Below is a small trained network, with its code and all its weights. Each question gives an input and a class and asks what happens when units are switched off, that is, made to give their printed mean instead of their output.

import numpy as np


def w(rows, s, z=0):
    codes = np.array(rows[::2]) - 128.0
    scale = np.full(codes.shape[1], s)
    scale[-1] = z or s
    return codes * scale


def f(y):
    return np.maximum(y, 0)


def log_softmax(a):
    a = a - a.max(-1, keepdims=True)
    return a - np.log(np.exp(a).sum(-1, keepdims=True))


def net(x, mask):
    res = np.array(x, float).reshape(1, 4) / 4 @ E
    y = f(res @ A[0][:, :-1].T + A[0][:, -1])
    res = res + np.where(mask, y, B[0][:, -1]) @ B[0][:, :-1]
    return log_softmax(res[-1] @ U[:, :-1].T + U[:, -1])


A, B = {}, {}
E = w([
[41,151,120,66,172],'x0',
[88,115,186,207,104],'x1',
[150,70,8,149,93],'x2',
[175,60,167,173,193],'x3',
],0.012)
A[0] = w([
[132,158,184,101,86,200],'N1',
[134,144,214,149,108,157],'N2',
[78,139,149,90,148,115],'N3',
[103,139,37,156,6,140],'N4',
[53,148,147,87,156,183],'N5',
[136,118,28,105,111,156],'N6',
[145,152,100,93,135,160],'N7',
[120,128,107,87,158,198],'N8',
[149,141,222,133,101,103],'N9',
[187,136,129,145,79,156],'N10',
[113,137,118,140,81,18],'N11',
[146,139,124,109,145,72],'N12',
[92,178,167,72,96,252],'N13',
[150,89,177,191,170,224],'N14',
[47,119,36,123,93,48],'N15',
[58,149,149,83,165,95],'N16',
],0.018,0.003)
B[0] = w([
[177,147,137,171,93,196],'N1',
[130,185,159,116,188,216],'N2',
[100,86,133,122,166,198],'N3',
[149,60,83,75,3,255],'N4',
[76,94,209,71,154,229],'N5',
[135,141,105,54,183,227],'N6',
[145,101,179,105,92,172],'N7',
[133,121,172,108,155,178],'N8',
[132,215,141,104,161,212],'N9',
[69,135,118,49,94,194],'N10',
[126,115,122,105,86,154],'N11',
[137,119,144,108,108,145],'N12',
[75,66,152,139,155,233],'N13',
[54,145,145,193,93,231],'N14',
[91,229,60,152,167,217],'N15',
[113,57,140,109,178,222],'N16',
],0.03,0.016)
U = w([
[73,106,188,148,210,184],'0',
[131,180,66,45,99,148],'1',
[216,210,194,150,132,66],'2',
[219,17,121,181,124,67],'3',
[143,22,139,45,180,65],'4',
[222,96,63,220,163,3],'5',
[142,151,2,181,155,172],'6',
[135,56,133,163,5,222],'7',
],0.0077,0.0051)

Each question gives the input, the list of numbers given to net, and the class t.
The units are the neurons (one row each of A and B). Each row of codes is followed by its name. A weight is (code - 128) times the scale printed after its matrix; where a second scale follows, it is the last column's (A, B and U).
mask holds one flag per neuron, in row order. A switched-off neuron (its flag False) gives its mean, the last column of its row in B, instead of its output. The means were averaged over made-up inputs and are rounded, as every weight is.
A unit's drop is (log p(t) with every unit on - log p(t) with that unit switched off) / (log p(t) with every unit on - log p(t) with every unit switched off).
most important unit: the unit with the biggest drop
top k neurons: the k neurons with the biggest drops, biggest first
drop when u is switched off: that unit's drop, to one decimal
input [1,8,5,-5], class 1: most important unit => N15
input [-7,1,-3,-7], class 7: top 4 neurons => [N6, N15, N4, N1]
input [-1,-5,-7,7], class 0: top 2 neurons => [N14, N4]
input [-1,-7,-5,8], class 0: top 2 neurons => [N4, N14]
input [0,-4,-4,0], class 0: top 3 neurons => [N4, N6, N10]
input [-5,6,0,-6], class 7: top 2 neurons => [N4, N6]
input [-1,-8,-7,8], class 0: top 2 neurons => [N14, N4]
input [-3,-5,-5,-5], class 0: top 2 neurons => [N4, N6]
input [-5,6,1,-8], class 7: top 2 neurons => [N4, N6]
input [-3,2,1,8], class 0: top 2 neurons => [N4, N14]
input [-1,-5,-6,-3], class 0: top 2 neurons => [N4, N6]
input [6,5,0,-6], class 4: top 2 neurons => [N14, N4]
input [-7,-7,-4,-1], class 1: top 2 neurons => [N10, N16]
input [2,3,7,-7], class 1: most important unit => N15
input [-1,-3,4,8], class 0: drop when N4 is switched off => 4.0
input [-5,5,-4,3], class 2: drop when N13 is switched off => 0.1
input [3,-4,0,7], class 0: drop when N1 is switched off => 0.0
